Below is a small trained network, with its code and all its weights. Each question gives an input and a class and asks what happens when units are switched off, that is, made to give their printed mean instead of their output.

import numpy as np


def w(rows, s, z=0):
    codes = np.array(rows[::2]) - 128.0
    scale = np.full(codes.shape[1], s)
    scale[-1] = z or s
    return codes * scale


def f(y):
    return y / 2 * (1 + np.tanh(0.7978845608 * (y + 0.044715 * y**3)))


def log_softmax(a):
    a = a - a.max(-1, keepdims=True)
    return a - np.log(np.exp(a).sum(-1, keepdims=True))


def net(x, mask):
    res = np.array(x, float).reshape(1, 8) / 4 @ E
    y = f(res @ A[0][:, :-1].T + A[0][:, -1])
    res = res + np.where(mask, y, B[0][:, -1]) @ B[0][:, :-1]
    return log_softmax(res[-1] @ U[:, :-1].T + U[:, -1])


A, B = {}, {}
E = w([
[150,134,128,171,174,175,252,144],'x0',
[92,84,164,130,94,46,72,91],'x1',
[136,84,186,96,112,211,134,110],'x2',
[145,102,198,170,176,114,76,96],'x3',
[178,92,117,106,128,109,143,37],'x4',
[137,70,129,178,52,164,131,130],'x5',
[116,58,150,100,216,172,143,184],'x6',
[195,121,89,131,173,149,50,152],'x7',
],0.011)
A[0] = w([
[100,135,234,206,103,141,126,144,204],'N1',
[113,119,212,172,110,139,155,120,175],'N2',
[177,160,32,121,137,145,118,148,165],'N3',
[99,136,147,58,147,56,131,77,183],'N4',
[195,185,136,143,140,147,173,127,166],'N5',
[117,59,191,88,115,128,160,135,201],'N6',
[178,176,50,113,118,164,84,101,190],'N7',
[163,175,200,85,104,160,128,167,113],'N8',
[186,142,156,118,127,146,117,57,158],'N9',
[94,84,123,174,171,162,65,174,160],'N10',
[165,218,50,166,114,137,117,143,253],'N11',
[157,126,191,159,75,81,24,149,212],'N12',
[135,161,107,122,214,63,128,129,138],'N13',
[149,130,66,110,116,141,107,104,129],'N14',
[108,129,126,97,80,118,181,113,154],'N15',
[129,117,125,203,123,117,62,126,134],'N16',
[97,13,150,190,131,125,149,163,233],'N17',
[187,110,137,198,88,59,113,75,194],'N18',
[87,194,113,64,172,203,159,171,222],'N19',
[83,94,84,148,159,50,96,161,194],'N20',
[88,139,132,65,116,124,118,129,162],'N21',
[85,143,178,196,105,114,157,152,207],'N22',
[144,123,44,102,104,120,57,93,191],'N23',
[101,140,171,97,115,140,128,152,167],'N24',
[117,177,162,117,153,130,133,220,208],'N25',
[142,137,97,75,147,108,34,151,208],'N26',
[146,96,87,193,81,147,115,76,225],'N27',
[151,212,181,161,96,178,136,146,198],'N28',
[119,116,96,209,149,90,69,155,188],'N29',
[103,108,168,142,79,146,124,204,162],'N30',
[93,158,139,93,151,102,103,98,196],'N31',
[126,151,244,132,92,197,70,217,204],'N32',
[50,103,160,49,112,127,55,102,161],'N33',
[115,149,144,192,133,126,149,109,127],'N34',
[164,134,49,92,107,184,162,191,195],'N35',
[121,94,168,159,105,148,171,130,154],'N36',
],0.011,0.0043)
B[0] = w([
[103,203,100,134,105,175,74,75,201],'N1',
[97,162,104,130,86,178,80,38,181],'N2',
[159,134,83,123,110,89,190,177,199],'N3',
[128,88,199,105,163,49,95,46,204],'N4',
[134,63,91,149,83,101,174,109,195],'N5',
[175,138,182,96,137,206,144,34,189],'N6',
[170,89,113,54,93,85,156,206,198],'N7',
[71,92,65,106,164,128,71,130,160],'N8',
[153,125,114,97,91,104,122,119,175],'N9',
[132,161,143,139,198,178,86,187,198],'N10',
[112,104,86,138,115,51,157,220,235],'N11',
[121,182,129,115,132,121,64,142,255],'N12',
[126,97,156,172,151,99,115,105,183],'N13',
[145,146,106,83,102,85,151,187,157],'N14',
[158,113,140,120,134,127,157,104,179],'N15',
[127,178,164,169,94,154,86,169,189],'N16',
[122,209,184,160,75,221,176,96,211],'N17',
[107,204,117,136,90,54,87,115,231],'N18',
[132,23,66,161,238,155,147,149,247],'N19',
[70,163,248,155,146,88,147,155,200],'N20',
[117,56,139,125,150,144,116,96,162],'N21',
[67,101,119,167,108,157,112,77,196],'N22',
[165,118,137,102,112,98,131,174,213],'N23',
[93,105,130,73,145,173,116,125,157],'N24',
[106,83,82,134,228,163,111,122,208],'N25',
[168,153,194,124,165,103,136,161,219],'N26',
[170,177,95,125,16,155,114,135,203],'N27',
[128,115,42,125,145,111,127,109,193],'N28',
[107,235,177,182,166,88,118,226,201],'N29',
[139,128,86,158,117,194,109,125,179],'N30',
[167,60,156,114,187,1,75,86,181],'N31',
[100,157,87,90,179,168,83,157,224],'N32',
[151,175,137,94,164,128,137,85,221],'N33',
[114,170,50,173,106,106,134,80,159],'N34',
[177,47,116,146,156,140,242,168,231],'N35',
[133,171,127,159,55,192,146,81,173],'N36',
],0.0067,0.013)
U = w([
[105,168,173,171,135,156,107,164,167],'0',
[62,89,69,118,158,190,107,121,93],'1',
[151,99,168,158,81,254,196,98,157],'2',
[139,49,201,34,144,77,113,50,211],'3',
[69,161,78,186,40,128,132,51,80],'4',
[169,27,87,149,141,116,227,174,87],'5',
[201,99,95,70,15,77,144,172,161],'6',
[47,120,160,204,111,58,153,132,5],'7',
],0.0093,0.0016)

Each question gives the input, the list of numbers given to net, and the class t.
The units are the neurons (one row each of A and B). Each row of codes is followed by its name. A weight is (code - 128) times the scale printed after its matrix; where a second scale follows, it is the last column's (A, B and U).
mask holds one flag per neuron, in row order. A switched-off neuron (its flag False) gives its mean, the last column of its row in B, instead of its output. The means were averaged over made-up inputs and are rounded, as every weight is.
A unit's drop is (log p(t) with every unit on - log p(t) with that unit switched off) / (log p(t) with every unit on - log p(t) with every unit switched off).
The circuit of an input: a set's keep is (log p(t) with only the set's units on - log p(t) with every unit switched off) / (log p(t) with every unit on - log p(t) with every unit switched off). Starting from the 12 units with the biggest drops (on a tie, the unit counted first), units are removed one at a time, each time the one whose removal leaves the highest keep (on an exact tie, the one counted first), for as long as the keep stays at least 0.8.
circuit, biggest first: the units of the circuit, biggest drop first
k most important neurons: the k neurons with the biggest drops, biggest first
drop of u: that unit's drop, to one decimal
input [3,-5,0,6,-2,3,8,-7], class 2: circuit, biggest first => (N17)
input [8,-4,1,4,-8,1,3,-3], class 1: circuit, biggest first => (N25; N32)
input [1,-3,-7,7,8,-7,1,8], class 6: 2 most important neurons => (N7; N3)
input [-3,2,6,-1,-5,5,1,-3], class 2: circuit, biggest first => (N17; N6)
input [-7,-7,1,-1,7,8,7,6], class 6: circuit, biggest first => (N19; N7)
input [-8,1,-2,-8,-4,4,4,-3], class 0: circuit, biggest first => (N20; N5)
input [5,4,2,7,8,-1,5,5], class 2: circuit, biggest first => (N17; N31)
input [1,-6,-3,8,-6,8,8,-2], class 2: 2 most important neurons => (N17; N36)
input [5,5,-3,5,3,4,6,-3], class 2: 2 most important neurons => (N17; N6)
input [-3,2,-5,5,-6,-2,1,-5], class 0: circuit, biggest first => (N11; N1; N29)
input [-2,-6,8,-1,2,-7,1,-1], class 5: circuit, biggest first => (N19; N1)
input [-3,-1,5,0,-5,7,-4,8], class 6: 3 most important neurons => (N7; N27; N20)
input [-6,4,-2,6,-6,8,8,-8], class 0: 2 most important neurons => (N10; N12)
input [-5,7,-7,-7,-6,0,-6,3], class 7: circuit, biggest first => (N20)
input [4,0,-4,-1,7,-4,3,-3], class 3: 2 most important neurons => (N4; N35)
input [5,0,1,-4,-6,-2,8,-7], class 2: 4 most important neurons => (N17; N6; N36; N35)
input [-1,-6,-6,-7,2,7,-5,-6], class 6: 3 most important neurons => (N27; N19; N25)
input [7,5,-3,7,5,-5,2,7], class 7: drop of N6 => 0.1
input [-8,-6,-3,-3,-4,6,8,5], class 5: drop of N35 => 0.5
input [-6,2,-5,1,-2,-2,6,-2], class 3: circuit, biggest first => (N4)
input [2,0,-2,4,-2,-3,-4,7], class 6: drop of N3 => 0.2
input [3,7,-3,-7,6,-7,1,1], class 3: drop of N24 => 0.0
